Below is a small trained network, with its code and all its weights. Each question gives an input and a class and asks what happens when units are switched off, that is, made to give their printed mean instead of their output.

import numpy as np


def w(rows, s, z=0):
    codes = np.array(rows[::2]) - 128.0
    scale = np.full(codes.shape[1], s)
    scale[-1] = z or s
    return codes * scale


def norm(h):
    return h / np.sqrt((h * h).mean(-1, keepdims=True) + 1e-5)


def f(y):
    return np.maximum(y, 0)


def log_softmax(a):
    a = a - a.max(-1, keepdims=True)
    return a - np.log(np.exp(a).sum(-1, keepdims=True))


def net(x, mask):
    res = np.array(x, float).reshape(1, 6) / 4 @ E
    u = 0
    for l in range(3):
        y = f(norm(res) @ A[l][:, :-1].T + A[l][:, -1])
        res = res + np.where(mask[u : u + 13], y, B[l][:, -1]) @ B[l][:, :-1]
        u += 13
    return log_softmax(norm(res)[-1] @ U[:, :-1].T + U[:, -1])


A, B = {}, {}
E = w([
[185,162,191,187,180,231,162,105,84,141,113],'x0',
[155,160,48,109,153,149,70,170,128,118,111],'x1',
[111,192,91,245,79,165,126,195,163,122,255],'x2',
[132,135,127,120,124,131,130,123,137,129,123],'x3',
[101,227,85,147,128,71,124,70,65,233,93],'x4',
[171,91,152,105,98,143,113,160,102,191,155],'x5',
],0.0014)
A[0] = w([
[131,117,82,115,147,143,130,164,115,139,116,59],'L0N1',
[100,135,202,175,74,94,197,121,140,138,143,81],'L0N2',
[117,134,133,166,178,101,129,89,166,60,105,37],'L0N3',
[91,103,95,65,111,119,170,172,167,157,131,139],'L0N4',
[151,165,145,172,137,153,130,85,62,172,107,167],'L0N5',
[150,83,175,101,131,119,142,106,92,126,66,70],'L0N6',
[111,163,123,146,164,100,167,128,143,80,111,7],'L0N7',
[101,168,110,130,197,94,175,73,142,79,104,122],'L0N8',
[160,107,163,138,178,200,136,136,120,74,148,64],'L0N9',
[99,125,122,110,113,90,91,138,155,129,123,9],'L0N10',
[110,117,229,129,115,68,187,116,137,150,104,74],'L0N11',
[150,148,74,112,196,144,76,139,99,121,101,86],'L0N12',
[170,59,147,58,85,166,132,177,71,254,163,44],'L0N13',
],0.0031,0.002)
B[0] = w([
[137,134,91,107,71,196,158,81,88,112,104,142],'L0N1',
[89,65,41,79,117,207,159,74,105,142,145,211],'L0N2',
[141,179,213,126,65,173,85,209,81,84,85,165],'L0N3',
[178,107,139,210,110,93,156,129,172,126,45,221],'L0N4',
[113,113,101,149,120,56,150,165,190,188,93,255],'L0N5',
[140,130,127,179,145,76,130,118,128,126,247,235],'L0N6',
[91,196,241,190,4,184,12,147,36,10,62,138],'L0N7',
[148,149,203,149,40,125,64,157,95,128,127,222],'L0N8',
[82,118,95,142,115,46,130,145,214,207,65,229],'L0N9',
[155,60,75,207,70,54,126,159,187,107,88,151],'L0N10',
[94,75,36,91,98,229,160,90,79,128,140,220],'L0N11',
[116,90,78,83,78,203,206,73,92,155,153,194],'L0N12',
[123,212,229,179,27,136,66,226,27,21,68,228],'L0N13',
],0.0025,0.0019)
A[1] = w([
[149,135,211,198,188,236,186,105,100,194,103,125],'L1N1',
[198,58,197,17,234,53,80,50,30,75,118,23],'L1N2',
[207,165,8,53,160,183,91,152,113,99,125,50],'L1N3',
[222,196,154,161,211,221,210,143,116,120,52,41],'L1N4',
[228,193,28,107,142,185,86,192,139,109,103,110],'L1N5',
[203,114,171,63,190,125,148,169,213,53,147,4],'L1N6',
[78,218,82,88,160,159,55,111,95,10,87,111],'L1N7',
[209,121,148,47,186,65,146,44,19,94,3,67],'L1N8',
[178,38,170,6,211,83,125,82,73,91,13,65],'L1N9',
[111,64,167,117,186,134,190,179,201,50,190,24],'L1N10',
[177,175,178,157,235,222,159,127,65,125,126,5],'L1N11',
[222,92,229,137,222,199,107,157,126,161,140,46],'L1N12',
[196,65,198,44,176,177,151,206,161,72,136,51],'L1N13',
],0.0022,0.0016)
B[1] = w([
[147,69,56,91,65,64,92,136,156,65,110,228],'L1N1',
[226,199,87,217,165,156,131,144,153,77,231,195],'L1N2',
[91,43,136,105,104,180,210,36,49,103,100,163],'L1N3',
[101,54,71,92,37,40,63,166,181,83,113,178],'L1N4',
[148,64,137,128,136,164,184,32,80,123,161,200],'L1N5',
[97,165,207,106,210,123,111,150,110,238,101,162],'L1N6',
[162,99,229,133,53,157,121,170,53,110,112,173],'L1N7',
[149,157,127,179,158,124,109,139,126,104,251,251],'L1N8',
[162,142,61,212,130,148,103,119,125,122,220,252],'L1N9',
[112,164,156,69,200,136,61,80,93,211,100,183],'L1N10',
[75,36,85,119,31,25,117,126,196,86,35,147],'L1N11',
[60,169,80,101,141,47,130,104,125,62,72,171],'L1N12',
[70,218,173,85,203,172,109,112,135,194,76,201],'L1N13',
],0.003,0.002)
A[2] = w([
[124,113,157,117,101,186,118,160,60,87,104,116],'L2N1',
[122,53,110,99,123,197,227,57,96,122,136,87],'L2N2',
[139,196,91,129,100,59,111,153,36,195,133,96],'L2N3',
[119,95,64,111,81,51,123,117,179,103,97,82],'L2N4',
[107,219,96,109,180,73,154,92,112,230,46,7],'L2N5',
[132,85,43,74,147,225,155,77,92,106,81,81],'L2N6',
[103,206,109,196,127,174,198,198,183,142,231,37],'L2N7',
[57,103,168,78,209,201,104,188,193,100,120,86],'L2N8',
[150,79,124,176,121,161,178,154,179,166,64,64],'L2N9',
[150,59,88,89,114,4,128,147,219,138,85,79],'L2N10',
[116,131,177,65,229,208,100,141,204,131,85,53],'L2N11',
[100,202,122,126,170,88,143,122,105,204,86,25],'L2N12',
[92,216,217,179,79,147,107,77,99,42,75,120],'L2N13',
],0.0033,0.0022)
B[2] = w([
[142,137,163,74,112,115,159,127,70,74,80,199],'L2N1',
[79,101,22,61,119,184,205,70,90,210,206,213],'L2N2',
[93,122,196,77,189,191,151,132,189,83,90,247],'L2N3',
[132,85,127,156,125,76,184,191,163,199,102,250],'L2N4',
[27,231,226,32,232,195,23,62,219,214,121,162],'L2N5',
[47,69,115,99,53,164,230,68,122,187,237,191],'L2N6',
[232,149,98,149,226,121,85,50,69,62,159,209],'L2N7',
[80,216,190,81,152,130,149,78,131,205,62,196],'L2N8',
[68,136,102,103,139,28,77,120,173,113,119,158],'L2N9',
[144,63,51,254,92,33,104,208,211,150,97,243],'L2N10',
[32,231,152,73,206,128,69,76,230,216,89,185],'L2N11',
[88,171,211,45,217,152,92,76,208,130,69,149],'L2N12',
[185,82,200,45,87,155,125,248,48,97,73,214],'L2N13',
],0.0034,0.0024)
U = w([
[12,244,229,31,244,189,18,58,224,227,31,211],'0',
[102,27,25,243,35,2,68,241,234,176,27,110],'1',
[228,213,44,221,219,200,30,47,37,33,245,197],'2',
[164,124,237,57,16,208,68,233,9,21,18,181],'3',
[20,37,21,26,32,248,225,13,20,212,205,5],'4',
],0.0034,0.0025)

Each question gives the input, the list of numbers given to net, and the class t.
The units are the neurons (one row each of A and B). Each row of codes is followed by its name. A weight is (code - 128) times the scale printed after its matrix; where a second scale follows, it is the last column's (A, B and U).
mask holds one flag per neuron, layer by layer. A switched-off neuron (its flag False) gives its mean, the last column of its row in B, instead of its output. The means were averaged over made-up inputs and are rounded, as every weight is.
A unit's drop is (log p(t) with every unit on - log p(t) with that unit switched off) / (log p(t) with every unit on - log p(t) with every unit switched off).
The circuit of an input: a set's keep is (log p(t) with only the set's units on - log p(t) with every unit switched off) / (log p(t) with every unit on - log p(t) with every unit switched off). Starting from the 12 units with the biggest drops (on a tie, the unit counted first), units are removed one at a time, each time the one whose removal leaves the highest keep (on an exact tie, the one counted first), for as long as the keep stays at least 0.8.
circuit, biggest first: the units of the circuit, biggest drop first
top k neurons: the k neurons with the biggest drops, biggest first
top k neurons in layer l: the k neurons of layer l with the biggest drops, biggest first
input [8,6,-8,6,-5,-6], class 1: top 3 neurons	(L1N4; L1N11; L1N1)
input [1,6,-5,-1,-7,2], class 0: top neuron in layer 2	(L2N11)
input [8,6,8,5,-1,-7], class 1: top 2 neurons	(L1N4; L1N11)
input [-2,-6,1,-3,1,-6], class 3: circuit, biggest first	(L0N7; L2N13)
input [-1,7,-2,-1,6,-4], class 4: circuit, biggest first	(L0N12; L2N6)
input [5,3,-3,-6,5,8], class 3: top 2 neurons in layer 0	(L0N13; L0N9)
input [-2,-2,2,4,-5,-6], class 3: top 2 neurons	(L0N7; L2N13)
input [1,6,-2,-4,5,2], class 4: top 2 neurons in layer 1	(L1N3; L1N5)
input [7,4,3,-5,4,-8], class 3: top 2 neurons	(L0N7; L0N8)
input [-1,-6,7,3,-7,1], class 0: top 3 neurons	(L1N10; L1N9; L2N8)
input [8,6,6,2,7,1], class 1: top 4 neurons	(L1N4; L1N1; L1N11; L1N13)
input [-2,-1,-8,-7,6,2], class 2: top 3 neurons in layer 1	(L1N8; L1N2; L1N9)
input [3,-7,5,-4,-3,-2], class 4: circuit, biggest first	(L0N2; L2N2)
input [-6,6,4,-1,-6,-2], class 0: top 2 neurons in layer 2	(L2N8; L2N11)
input [7,4,-2,-2,-6,0], class 1: top 3 neurons	(L1N4; L1N1; L2N10)
input [-1,7,1,3,-7,5], class 0: top 2 neurons	(L1N13; L2N11)
input [-2,8,-7,0,-7,1], class 4: circuit, biggest first	(L2N6)
input [-3,-5,-3,-3,-6,4], class 0: circuit, biggest first	(L1N13; L1N10; L2N11)
input [5,4,2,5,-4,5], class 1: top 2 neurons in layer 0	(L0N8; L0N9)
input [6,-6,1,0,-5,-8], class 3: top 3 neurons	(L0N3; L0N7; L2N13)
input [2,-8,-1,8,4,-5], class 4: circuit, biggest first	(L0N11; L2N2)
